Below is a small trained network, with its code and all its weights. Each question gives an input and a class and asks what happens when units are switched off, that is, made to give their printed mean instead of their output.

import numpy as np


def w(rows, s, z=0):
    codes = np.array(rows[::2]) - 128.0
    scale = np.full(codes.shape[1], s)
    scale[-1] = z or s
    return codes * scale


def norm(h):
    return h / np.sqrt((h * h).mean(-1, keepdims=True) + 1e-5)


def f(y):
    return np.maximum(y, 0)


def log_softmax(a):
    a = a - a.max(-1, keepdims=True)
    return a - np.log(np.exp(a).sum(-1, keepdims=True))


def net(x, mask):
    res = np.array(x, float).reshape(1, 5) / 4 @ E
    u = 0
    for l in range(4):
        y = f(norm(res) @ A[l][:, :-1].T + A[l][:, -1])
        res = res + np.where(mask[u : u + 6], y, B[l][:, -1]) @ B[l][:, :-1]
        u += 6
    return log_softmax(norm(res)[-1] @ U[:, :-1].T + U[:, -1])


A, B = {}, {}
E = w([
[65,239,31,100,46],'x0',
[126,136,221,47,111],'x1',
[231,223,74,116,187],'x2',
[45,149,123,121,255],'x3',
[118,63,99,111,131],'x4',
],0.0089)
A[0] = w([
[134,15,157,116,91,84],'L0N1',
[90,49,102,106,94,3],'L0N2',
[114,160,208,192,244,99],'L0N3',
[154,177,232,7,111,84],'L0N4',
[175,235,59,167,254,71],'L0N5',
[220,33,217,152,150,55],'L0N6',
],0.0084,0.0046)
B[0] = w([
[174,94,130,128,163,210],'L0N1',
[145,82,135,90,85,149],'L0N2',
[82,135,186,85,78,218],'L0N3',
[103,114,152,5,105,222],'L0N4',
[235,184,175,223,190,253],'L0N5',
[180,213,182,127,177,249],'L0N6',
],0.011,0.005)
A[1] = w([
[95,76,100,117,163,16],'L1N1',
[103,36,89,113,189,61],'L1N2',
[113,126,98,182,251,143],'L1N3',
[93,116,108,237,158,114],'L1N4',
[91,78,106,116,172,2],'L1N5',
[211,131,23,142,61,65],'L1N6',
],0.013,0.0068)
B[1] = w([
[35,66,100,112,115,137],'L1N1',
[3,63,47,87,230,157],'L1N2',
[233,151,163,93,241,254],'L1N3',
[120,178,223,66,131,200],'L1N4',
[17,35,36,42,142,137],'L1N5',
[53,130,173,253,81,216],'L1N6',
],0.0079,0.0056)
A[2] = w([
[158,174,83,155,191,251],'L2N1',
[157,132,129,132,90,108],'L2N2',
[131,8,181,157,171,85],'L2N3',
[174,83,129,176,108,167],'L2N4',
[213,138,99,123,108,93],'L2N5',
[113,57,118,118,119,17],'L2N6',
],0.016,0.0024)
B[2] = w([
[132,125,253,141,164,254],'L2N1',
[102,153,146,139,160,160],'L2N2',
[195,149,67,152,155,234],'L2N3',
[150,79,75,179,117,188],'L2N4',
[183,191,177,191,207,204],'L2N5',
[156,95,127,103,142,157],'L2N6',
],0.014,0.0076)
A[3] = w([
[11,125,131,98,251,108],'L3N1',
[164,71,173,99,127,78],'L3N2',
[79,215,99,97,185,2],'L3N3',
[166,93,87,109,119,66],'L3N4',
[131,154,115,115,133,36],'L3N5',
[53,189,87,137,87,84],'L3N6',
],0.012,0.0055)
B[3] = w([
[132,102,138,251,167,254],'L3N1',
[135,146,153,113,177,198],'L3N2',
[118,110,127,218,142,151],'L3N3',
[160,124,134,72,96,149],'L3N4',
[138,117,95,111,114,128],'L3N5',
[137,224,165,94,91,180],'L3N6',
],0.013,0.0045)
U = w([
[188,133,184,154,199,214],'0',
[83,211,128,63,52,69],'1',
[108,80,169,2,121,123],'2',
[108,147,103,93,141,2],'3',
[65,145,125,195,56,136],'4',
[75,47,41,154,172,89],'5',
[60,132,131,125,174,37],'6',
[180,62,17,120,114,80],'7',
],0.023,0.0084)

Each question gives the input, the list of numbers given to net, and the class t.
The units are the neurons (one row each of A and B). Each row of codes is followed by its name. A weight is (code - 128) times the scale printed after its matrix; where a second scale follows, it is the last column's (A, B and U).
mask holds one flag per neuron, layer by layer. A switched-off neuron (its flag False) gives its mean, the last column of its row in B, instead of its output. The means were averaged over made-up inputs and are rounded, as every weight is.
A unit's drop is (log p(t) with every unit on - log p(t) with that unit switched off) / (log p(t) with every unit on - log p(t) with every unit switched off).
The circuit of an input: a set's keep is (log p(t) with only the set's units on - log p(t) with every unit switched off) / (log p(t) with every unit on - log p(t) with every unit switched off). Starting from the 12 units with the biggest drops (on a tie, the unit counted first), units are removed one at a time, each time the one whose removal leaves the highest keep (on an exact tie, the one counted first), for as long as the keep stays at least 0.8.
circuit, biggest first: the units of the circuit, biggest drop first
most important unit: the unit with the biggest drop
top k neurons: the k neurons with the biggest drops, biggest first
top k neurons in layer l: the k neurons of layer l with the biggest drops, biggest first
drop when u is switched off: that unit's drop, to one decimal
input [-3,7,2,5,1], class 2: circuit, biggest first : L0N4; L0N3; L2N5
input [-1,-8,-6,-7,-5], class 7: circuit, biggest first : L2N4; L2N1
input [3,8,2,4,7], class 2: circuit, biggest first : L0N4; L0N5
input [-4,6,-1,6,-7], class 2: most important unit : L0N3
input [-5,-6,-4,-3,7], class 7: top 2 neurons : L0N5; L2N3
input [-1,-4,-3,-2,1], class 7: top 2 neurons : L0N5; L0N2
input [6,-5,-7,5,-3], class 4: top 2 neurons in layer 0 : L0N5; L0N6
input [5,7,6,-2,4], class 1: top 2 neurons : L0N4; L1N3
input [-2,8,-4,-2,2], class 2: top 2 neurons in layer 0 : L0N4; L0N5
input [7,7,-6,6,-7], class 4: top 2 neurons : L3N1; L3N3
input [0,-8,0,-4,-1], class 4: top 2 neurons : L1N6; L0N6
input [5,-5,-4,6,8], class 5: top 2 neurons : L0N5; L0N6
input [-1,7,-3,-2,3], class 2: top 2 neurons : L0N4; L0N5
input [1,-6,-6,1,-6], class 4: top 3 neurons : L0N5; L0N6; L2N1
input [8,0,-1,-2,-3], class 1: most important unit : L3N6
input [7,7,-1,8,3], class 4: top 2 neurons in layer 2 : L2N1; L2N5
input [-5,-4,-3,-4,8], class 7: top 4 neurons : L0N5; L2N3; L0N2; L2N4
input [5,0,-8,2,-4], class 4: top 2 neurons : L3N1; L2N3
input [6,-4,-1,-2,1], class 1: top 2 neurons in layer 3 : L3N6; L3N1
input [4,5,-8,4,-3], class 4: top 2 neurons : L3N1; L2N1
input [7,1,-7,2,4], class 4: top neuron : L2N3
input [6,4,0,-8,2], class 1: drop when L0N5 is switched off : 0.1
input [-3,7,1,2,-7], class 2: drop when L0N4 is switched off : 0.2
input [4,1,-4,-4,2], class 4: drop when L0N4 is switched off : 0.2
input [-1,-2,-3,-6,5], class 7: drop when L2N1 is switched off : 0.1
